Here is a tiny trained network, its code and every weight. The questions are about switching its units off for an input and a class, where a switched-off unit gives its printed mean instead of its output.

import numpy as np


def w(rows, s, z=0):
    codes = np.array(rows[::2]) - 128.0
    scale = np.full(codes.shape[1], s)
    scale[-1] = z or s
    return codes * scale


def f(y):
    return y / 2 * (1 + np.tanh(0.7978845608 * (y + 0.044715 * y**3)))


def log_softmax(a):
    a = a - a.max(-1, keepdims=True)
    return a - np.log(np.exp(a).sum(-1, keepdims=True))


def net(x, mask):
    res = np.array(x, float).reshape(1, 8) / 4 @ E
    y = f(res @ A[0][:, :-1].T + A[0][:, -1])
    res = res + np.where(mask, y, B[0][:, -1]) @ B[0][:, :-1]
    return log_softmax(res[-1] @ U[:, :-1].T + U[:, -1])


A, B = {}, {}
E = w([
[100,126,175,152,173,169,158],'x0',
[119,107,121,147,50,65,225],'x1',
[133,235,104,89,194,55,106],'x2',
[35,124,210,105,130,102,127],'x3',
[194,133,197,132,147,211,116],'x4',
[181,121,129,218,109,89,143],'x5',
[122,170,102,1,131,153,117],'x6',
[162,159,88,151,54,169,140],'x7',
],0.0099)
A[0] = w([
[60,116,168,229,40,110,109,112],'N1',
[114,103,66,142,149,166,100,99],'N2',
[188,156,170,179,194,148,112,155],'N3',
[50,104,167,24,105,106,213,228],'N4',
[115,74,109,190,46,81,104,113],'N5',
[71,109,111,234,81,74,139,130],'N6',
[255,168,53,123,121,130,192,176],'N7',
[51,161,109,115,186,82,56,178],'N8',
[130,140,89,208,22,136,163,123],'N9',
[136,235,56,109,129,177,195,146],'N10',
[167,195,48,107,101,192,185,129],'N11',
[104,157,72,115,212,105,125,248],'N12',
[75,159,102,46,157,81,204,21],'N13',
[169,182,193,124,141,179,86,114],'N14',
[205,219,180,113,64,246,140,59],'N15',
[113,166,169,202,214,90,128,162],'N16',
[138,113,204,88,98,180,142,150],'N17',
[72,167,201,91,153,112,117,104],'N18',
[85,80,90,163,67,52,217,254],'N19',
],0.0086,0.0029)
B[0] = w([
[140,85,165,177,168,131,102,201],'N1',
[162,106,86,167,144,118,137,148],'N2',
[163,137,80,183,125,114,178,194],'N3',
[1,142,107,123,148,157,165,239],'N4',
[111,108,145,82,166,118,103,193],'N5',
[111,77,241,142,173,183,134,207],'N6',
[126,124,146,87,73,39,168,212],'N7',
[93,127,37,101,145,103,75,219],'N8',
[162,104,151,118,130,94,87,203],'N9',
[153,107,106,48,126,95,114,185],'N10',
[221,99,109,115,81,102,93,187],'N11',
[106,146,78,94,95,132,119,203],'N12',
[74,91,163,113,122,119,152,196],'N13',
[198,134,140,176,167,138,118,187],'N14',
[150,142,90,184,104,175,111,201],'N15',
[180,171,53,123,123,80,193,197],'N16',
[93,104,134,151,167,130,98,174],'N17',
[115,139,95,170,121,123,152,193],'N18',
[77,110,180,132,172,141,83,247],'N19',
],0.0089,0.011)
U = w([
[215,122,64,98,55,116,117,163],'0',
[194,135,170,195,166,167,221,6],'1',
[192,95,255,153,143,171,33,161],'2',
[8,124,138,122,175,155,131,171],'3',
[160,108,172,62,56,57,161,86],'4',
],0.009,0.0024)

Each question gives the input, the list of numbers given to net, and the class t.
The units are the neurons (one row each of A and B). Each row of codes is followed by its name. A weight is (code - 128) times the scale printed after its matrix; where a second scale follows, it is the last column's (A, B and U).
mask holds one flag per neuron, in row order. A switched-off neuron (its flag False) gives its mean, the last column of its row in B, instead of its output. The means were averaged over made-up inputs and are rounded, as every weight is.
A unit's drop is (log p(t) with every unit on - log p(t) with that unit switched off) / (log p(t) with every unit on - log p(t) with every unit switched off).
The circuit of an input: a set's keep is (log p(t) with only the set's units on - log p(t) with every unit switched off) / (log p(t) with every unit on - log p(t) with every unit switched off). Starting from the 12 units with the biggest drops (on a tie, the unit counted first), units are removed one at a time, each time the one whose removal leaves the highest keep (on an exact tie, the one counted first), for as long as the keep stays at least 0.8.
units of the circuit, in order: the units of the circuit, biggest drop first
top k neurons: the k neurons with the biggest drops, biggest first
drop when u is switched off: that unit's drop, to one decimal
input [-5,-8,-1,-8,5,5,-4,-4], class 0: top 2 neurons : [N6; N7]
input [-6,1,8,4,7,-5,5,7], class 0: top neuron : [N15]
input [7,-6,1,1,-5,8,3,2], class 0: top 2 neurons : [N4; N19]
input [8,-7,-5,-1,1,7,6,4], class 1: units of the circuit, in order : [N3; N19]
input [1,4,0,6,-1,4,-7,-8], class 2: top 2 neurons : [N6; N1]
input [-4,-3,-7,-7,7,-5,-8,-1], class 1: top 4 neurons : [N3; N19; N6; N2]
input [-5,2,7,8,3,5,-7,2], class 2: top 3 neurons : [N6; N4; N1]
input [2,-1,-2,8,-1,7,-7,-6], class 2: top 2 neurons : [N6; N1]
input [-1,0,-2,4,-3,8,-1,-6], class 2: top 3 neurons : [N4; N6; N1]
input [0,6,1,-6,-4,-5,-5,5], class 2: top 2 neurons : [N19; N6]
input [7,-2,-6,-6,3,-2,3,2], class 0: top 3 neurons : [N6; N19; N11]
input [-5,-3,5,-3,6,4,-4,-5], class 1: top 2 neurons : [N11; N10]
input [-5,5,2,5,-7,-1,8,3], class 3: drop when N4 is switched off : 0.1
input [4,-7,3,0,7,0,1,6], class 1: units of the circuit, in order : [N3]
input [3,-6,8,-5,7,-5,-3,-5], class 0: drop when N12 is switched off : 0.1
input [-4,-1,7,8,7,-3,-4,2], class 0: drop when N5 is switched off : 0.0
